Here is a tiny trained network, its code and every weight. The questions are about switching its units off for an input and a class, where a switched-off unit gives its printed mean instead of its output.

import numpy as np


def w(rows, s, z=0):
    codes = np.array(rows[::2]) - 128.0
    scale = np.full(codes.shape[1], s)
    scale[-1] = z or s
    return codes * scale


def f(y):
    return y / 2 * (1 + np.tanh(0.7978845608 * (y + 0.044715 * y**3)))


def log_softmax(a):
    a = a - a.max(-1, keepdims=True)
    return a - np.log(np.exp(a).sum(-1, keepdims=True))


def net(x, mask):
    res = np.array(x, float).reshape(1, 5) / 4 @ E
    y = f(res @ A[0][:, :-1].T + A[0][:, -1])
    res = res + np.where(mask, y, B[0][:, -1]) @ B[0][:, :-1]
    return log_softmax(res[-1] @ U[:, :-1].T + U[:, -1])


A, B = {}, {}
E = w([
[64,117,28,3,185,199,242,222,116,147,148,77],'x0',
[151,100,105,140,161,124,131,113,126,134,116,121],'x1',
[113,162,112,105,132,109,122,92,130,120,102,142],'x2',
[214,186,20,113,30,215,121,81,137,129,225,41],'x3',
[121,128,127,150,142,133,126,129,129,131,146,118],'x4',
],0.012)
A[0] = w([
[103,86,143,133,143,117,119,142,118,135,77,137,2],'neuron 1',
[145,125,114,120,114,144,109,106,133,125,181,108,35],'neuron 2',
[163,118,199,204,81,90,58,55,113,134,123,133,190],'neuron 3',
[56,116,234,139,248,67,153,191,132,111,72,159,12],'neuron 4',
[201,185,44,127,73,169,141,109,136,93,166,55,40],'neuron 5',
[49,123,21,38,201,178,214,217,127,128,138,91,160],'neuron 6',
[172,151,24,127,60,184,126,94,123,157,177,127,46],'neuron 7',
[193,145,196,235,88,83,73,71,142,119,113,141,200],'neuron 8',
[126,140,150,111,103,133,161,155,130,114,116,114,141],'neuron 9',
[57,125,80,125,131,127,164,156,126,163,160,106,184],'neuron 10',
[98,123,113,53,145,180,144,155,124,110,136,125,174],'neuron 11',
[70,120,175,134,188,121,139,151,130,137,96,149,2],'neuron 12',
[97,117,152,202,131,126,140,151,129,133,181,113,144],'neuron 13',
],0.016,0.0041)
B[0] = w([
[138,71,110,156,119,160,120,143,106,171,180,85,162],'neuron 1',
[119,64,147,135,95,126,165,182,145,164,139,125,154],'neuron 2',
[200,166,132,121,187,177,110,180,160,99,130,161,209],'neuron 3',
[38,40,130,120,48,117,126,133,115,170,152,109,244],'neuron 4',
[21,44,91,121,109,110,97,121,114,154,128,144,212],'neuron 5',
[252,219,166,141,166,105,149,127,158,91,125,179,255],'neuron 6',
[20,83,152,129,105,84,148,127,97,167,118,100,202],'neuron 7',
[198,215,127,122,147,131,147,87,129,88,109,115,217],'neuron 8',
[178,57,100,179,208,111,141,85,134,167,120,126,139],'neuron 9',
[125,204,122,127,135,157,113,96,127,95,112,107,173],'neuron 10',
[168,157,94,99,133,137,127,115,146,102,109,127,179],'neuron 11',
[49,92,109,122,111,131,108,133,118,131,132,122,183],'neuron 12',
[127,133,77,108,157,105,109,82,126,123,83,128,140],'neuron 13',
],0.012,0.047)
U = w([
[188,200,143,127,156,167,132,96,150,84,93,156,253],'0',
[2,50,129,125,75,141,116,109,117,163,120,123,3],'1',
],0.01,0.0023)

Each question gives the input, the list of numbers given to net, and the class t.
The units are the neurons (one row each of A and B). Each row of codes is followed by its name. A weight is (code - 128) times the scale printed after its matrix; where a second scale follows, it is the last column's (A, B and U).
mask holds one flag per neuron, in row order. A switched-off neuron (its flag False) gives its mean, the last column of its row in B, instead of its output. The means were averaged over made-up inputs and are rounded, as every weight is.
A unit's drop is (log p(t) with every unit on - log p(t) with that unit switched off) / (log p(t) with every unit on - log p(t) with every unit switched off).
The circuit of an input: a set's keep is (log p(t) with only the set's units on - log p(t) with every unit switched off) / (log p(t) with every unit on - log p(t) with every unit switched off). Starting from the 12 units with the biggest drops (on a tie, the unit counted first), units are removed one at a time, each time the one whose removal leaves the highest keep (on an exact tie, the one counted first), for as long as the keep stays at least 0.8.
circuit, biggest first: the units of the circuit, biggest drop first
top k neurons: the k neurons with the biggest drops, biggest first
drop when u is switched off: that unit's drop, to one decimal
input [-7,4,-4,8,0], class 1: top 4 neurons	(neuron 5; neuron 6; neuron 7; neuron 2)
input [-2,-3,5,3,-3], class 1: circuit, biggest first	(neuron 6)
input [6,-1,4,8,-8], class 1: top 2 neurons	(neuron 5; neuron 7)
input [8,3,1,-8,-4], class 0: top 2 neurons	(neuron 6; neuron 5)
input [3,-3,-5,-3,-8], class 0: top 2 neurons	(neuron 5; neuron 7)
input [-4,-1,-5,6,-6], class 1: top 2 neurons	(neuron 6; neuron 5)
input [4,-7,5,3,-6], class 0: top 2 neurons	(neuron 4; neuron 6)
input [-6,-4,5,7,3], class 1: top 4 neurons	(neuron 6; neuron 5; neuron 7; neuron 2)
input [-3,-5,4,4,1], class 1: top 3 neurons	(neuron 6; neuron 5; neuron 7)
input [7,5,1,3,2], class 0: drop when neuron 6 is switched off	2.5
